Below are the code and all the weights of a small trained network. Each question names an input and a class and asks about switching units off, where a switched-off unit gives its printed mean instead of its output.

import numpy as np


def w(rows, s, z=0):
    codes = np.array(rows[::2]) - 128.0
    scale = np.full(codes.shape[1], s)
    scale[-1] = z or s
    return codes * scale


def f(y):
    return y / 2 * (1 + np.tanh(0.7978845608 * (y + 0.044715 * y**3)))


def log_softmax(a):
    a = a - a.max(-1, keepdims=True)
    return a - np.log(np.exp(a).sum(-1, keepdims=True))


def net(x, mask):
    res = np.array(x, float).reshape(1, 6) / 4 @ E
    y = f(res @ A[0][:, :-1].T + A[0][:, -1])
    res = res + np.where(mask, y, B[0][:, -1]) @ B[0][:, :-1]
    return log_softmax(res[-1] @ U[:, :-1].T + U[:, -1])


A, B = {}, {}
E = w([
[199,221,116,33,93],'x0',
[147,210,1,162,158],'x1',
[16,143,104,69,140],'x2',
[63,230,114,212,37],'x3',
[92,61,203,153,63],'x4',
[100,33,31,168,29],'x5',
],0.0099)
A[0] = w([
[175,129,104,119,194,254],'n0',
[166,94,137,175,179,130],'n1',
[108,144,146,173,32,232],'n2',
[41,136,66,148,92,146],'n3',
[77,89,101,157,102,228],'n4',
[113,49,162,138,207,215],'n5',
[149,102,115,165,155,67],'n6',
[127,78,112,117,108,93],'n7',
[172,206,139,116,138,178],'n8',
[75,164,141,172,62,119],'n9',
[102,137,73,219,113,150],'n10',
[54,101,117,132,111,238],'n11',
[190,73,117,198,6,152],'n12',
],0.013,0.0051)
B[0] = w([
[107,108,54,136,255,230],'n0',
[126,83,138,173,150,179],'n1',
[235,178,184,164,23,244],'n2',
[90,153,64,87,57,235],'n3',
[96,58,66,122,32,223],'n4',
[33,31,140,151,177,241],'n5',
[141,127,153,156,168,145],'n6',
[143,99,160,83,153,163],'n7',
[171,233,110,165,230,240],'n8',
[66,219,117,186,29,218],'n9',
[129,140,102,139,82,223],'n10',
[71,153,120,85,12,222],'n11',
[233,79,135,79,98,255],'n12',
],0.0093,0.012)
U = w([
[140,180,236,11,235,164],'0',
[127,143,99,157,54,2],'1',
[236,56,188,95,127,120],'2',
[53,164,74,45,139,127],'3',
[34,79,212,73,142,145],'4',
[142,241,200,189,121,171],'5',
[172,198,6,151,238,126],'6',
[63,52,127,183,199,149],'7',
],0.012,0.0071)

Each question gives the input, the list of numbers given to net, and the class t.
The units are the neurons (one row each of A and B). Each row of codes is followed by its name. A weight is (code - 128) times the scale printed after its matrix; where a second scale follows, it is the last column's (A, B and U).
mask holds one flag per neuron, in row order. A switched-off neuron (its flag False) gives its mean, the last column of its row in B, instead of its output. The means were averaged over made-up inputs and are rounded, as every weight is.
A unit's drop is (log p(t) with every unit on - log p(t) with that unit switched off) / (log p(t) with every unit on - log p(t) with every unit switched off).
The circuit of an input: a set's keep is (log p(t) with only the set's units on - log p(t) with every unit switched off) / (log p(t) with every unit on - log p(t) with every unit switched off). Starting from the 12 units with the biggest drops (on a tie, the unit counted first), units are removed one at a time, each time the one whose removal leaves the highest keep (on an exact tie, the one counted first), for as long as the keep stays at least 0.8.
units of the circuit, in order: the units of the circuit, biggest drop first
most important unit: the unit with the biggest drop
top k neurons: the k neurons with the biggest drops, biggest first
drop when u is switched off: that unit's drop, to one decimal
input [-4,-5,-7,4,3,4], class 2: most important unit	n12
input [5,-1,7,-2,4,-3], class 0: units of the circuit, in order	n4, n9
input [-1,-6,-2,-4,5,1], class 4: top 2 neurons	n5, n2
input [7,-4,0,0,5,-4], class 0: top 2 neurons	n9, n2
input [-6,-6,-2,-7,6,2], class 4: top 3 neurons	n5, n0, n11
input [3,6,-5,2,1,3], class 5: units of the circuit, in order	n2, n4
input [-1,-3,2,-2,8,3], class 2: top 3 neurons	n12, n2, n7
input [-2,-7,7,1,-8,-1], class 4: units of the circuit, in order	n8, n9
input [-8,3,4,7,-8,-4], class 1: top 2 neurons	n10, n9
input [5,0,-6,6,5,1], class 5: top 2 neurons	n9, n2
input [-7,-2,4,2,-6,-3], class 4: units of the circuit, in order	n8, n5
input [7,0,8,-7,0,-5], class 6: top 2 neurons	n0, n8
input [7,-1,-1,8,-6,-5], class 6: top 2 neurons	n8, n11
input [6,7,-1,0,5,2], class 5: units of the circuit, in order	n4
input [-5,-2,-4,-8,2,5], class 7: top 2 neurons	n5, n2
input [2,-7,1,-8,6,5], class 4: drop when n5 is switched off	2.2
input [4,-2,-4,0,4,2], class 2: drop when n0 is switched off	0.0
input [-4,-4,4,-8,5,-3], class 7: drop when n2 is switched off	0.3
input [-4,1,-5,-2,1,1], class 7: drop when n8 is switched off	-0.1
input [0,-3,-3,-8,-6,-8], class 6: units of the circuit, in order	n0
